155; 117; 115; 149 ==> 149
44; 132; 100; 125; 40; 61; 134 ==> 134
86; 47; 124; 95; 137; 104; 142 ==> 142
46; 103; 93; 50; 142 ==> 142
142; 87; 72; 159; 124; 53 ==> 53
118; 146; 113; 128; 108; 78; 71 ==> 71
142; 126; 101; 152; 133; 92; 132 ==> 132
111; 45; 92; 100 ==> 100
113; 37; 60; 116; 91; 108 ==> 108
---
[139, 136, 135, 63, 105, 146, 70] >> 139

[[105, 113, 123, 89],
 [63, 117, 108, 79],
 [155, 68, 122, 150]] >> 150

[114, 138, 85, 111, 124, 48, 76] >> 124

[[153, 95, 74, 51, 109, 107],
 [85, 104, 43, 51, 77, 86],
 [102, 84, 147, 98, 140, 73]] >> 147

[[113, 117, 97, 107, 90, 84],
 [120, 101, 75, 69, 84, 92],
 [129, 153, 113, 109, 44, 63]] >> 129

[145, 102, 43, 90, 62, 95] >> 102
---
[[134  48  51 141 100  58]
 [144 113  74 151  92  49]
 [135  83  71 150 115  60]] Out: 134, 60

[108 152 122 127  89 162 105] Out: 108, 105

[[122  36 104 103]
 [ 84  54  77  81]] Out: 122, 81

[[138  81  71 145 133  61  63]
 [105 110 108  99  99  94 107]] Out: 138, 107

[ 88 116 146  90] Out: 88, 90

[ 81  96 146 158 163] Out: 81, 163

[[152  63  64  83  71  86  71]
 [ 92  85 131  75  89  98 133]
 [ 83  94 121  76 101  97 156]] Out: 152, 156

[150 112  92 101 105] Out: 150, 105
---
[81, 120, 133, 93, 155, 98, 79] 81
[45, 50, 141, 104, 53] 45
[94, 98, 103, 100, 48, 100] 94
[96, 112, 115, 153, 112] 96
[44, 75, 67, 79] 44
[101, 150, 100, 74, 124, 108, 45] 101
[88, 42, 67, 110] 88
---
49; 54; 160; 127; 131; 116 -> 116

64; 92; 90; 132
64; 98; 90; 132
64; 98; 90; 150
-> 132

44; 110; 55; 125; 82; 119 -> 119

76; 121; 148; 54; 81; 51; 39
131; 161; 117; 156; 138; 111; 81
-> 39

91; 93; 124; 99; 108; 159; 97 -> 97

59; 56; 123; 116; 62; 51 -> 51

101; 71; 128; 149; 101; 128; 127 -> 127
---
40; 44; 85; 82; 56; 39 => 40, 39

100; 151; 93; 84; 106
98; 101; 102; 116; 131
=> 100, 131

104; 134; 107; 96; 99; 111; 103
98; 98; 100; 102; 100; 52; 97
=> 104, 97

100; 99; 99; 103; 100; 65
102; 79; 94; 111; 105; 90
99; 93; 97; 103; 100; 48
=> 100, 48

65; 125; 158; 69; 107; 117 => 65, 117

67; 82; 91; 68; 70; 86; 83
36; 96; 105; 49; 45; 111; 97
=> 67, 97

127; 128; 132; 93; 47; 42 => 127, 42

52; 65; 154; 148; 59
72; 76; 135; 135; 83
=> 52, 83
---
41; 65; 85; 91; 99 Out: 91
37; 53; 41; 55; 42; 51 Out: 42
97; 63; 59; 37; 63; 124; 99 Out: 124
41; 56; 52; 94; 163; 45 Out: 163
112; 136; 137; 104; 44; 114 Out: 44
124; 102; 91; 96; 38 Out: 96
140; 73; 58; 148; 150; 60 Out: 150
103; 100; 101; 91; 101; 151; 96 Out: 151
---
Input: 95; 123; 157; 104
Output: 104

Input:
54; 92; 61; 93
65; 116; 79; 115
59; 106; 67; 105
Output: 105

Input: 149; 125; 57; 98; 103; 154; 69
Output: 69

Input: 72; 65; 96; 38
Output: 38

Input: 84; 137; 124; 132; 61; 49; 130
Output: 130

Input:
135; 128; 57; 106; 94; 93; 119
150; 81; 68; 88; 88; 112; 125
48; 108; 82; 139; 95; 129; 88
Output: 88

Input:
88; 103; 98; 97
52; 93; 92; 97
Output: 97

Input: 72; 52; 97; 55; 123
Output: 123

Input: 72; 42; 57; 133; 104; 62; 74
Output: 74

Input:
100; 101; 104; 90; 101; 102; 112
100; 102; 103; 107; 95; 96; 64
103; 102; 108; 95; 106; 98; 151
Output: 151
---
[[ 85  75  91  85 103]
 [103  94  94  97  93]
 [ 84  76 102  54  82]] result: 76

[110 109 124 157 154] result: 109

[[140  39  45 151 111]
 [130  81  60 136  81]] result: 81

[[ 47 100  76 105  83]
 [ 81  95  97 112  99]] result: 95

[41 68 94 73 92] result: 68

[[ 73  73 134 121  70]
 [ 93 110  48 140 162]] result: 110

[107  41  89  89  98] result: 41

[[144 114 141  79  68]
 [ 70  85 118  73  69]
 [148 117 137  78  63]] result: 117

[[110  50 148  79  85]
 [138  56 112  68 128]
 [114  95  93 133  94]] result: 95
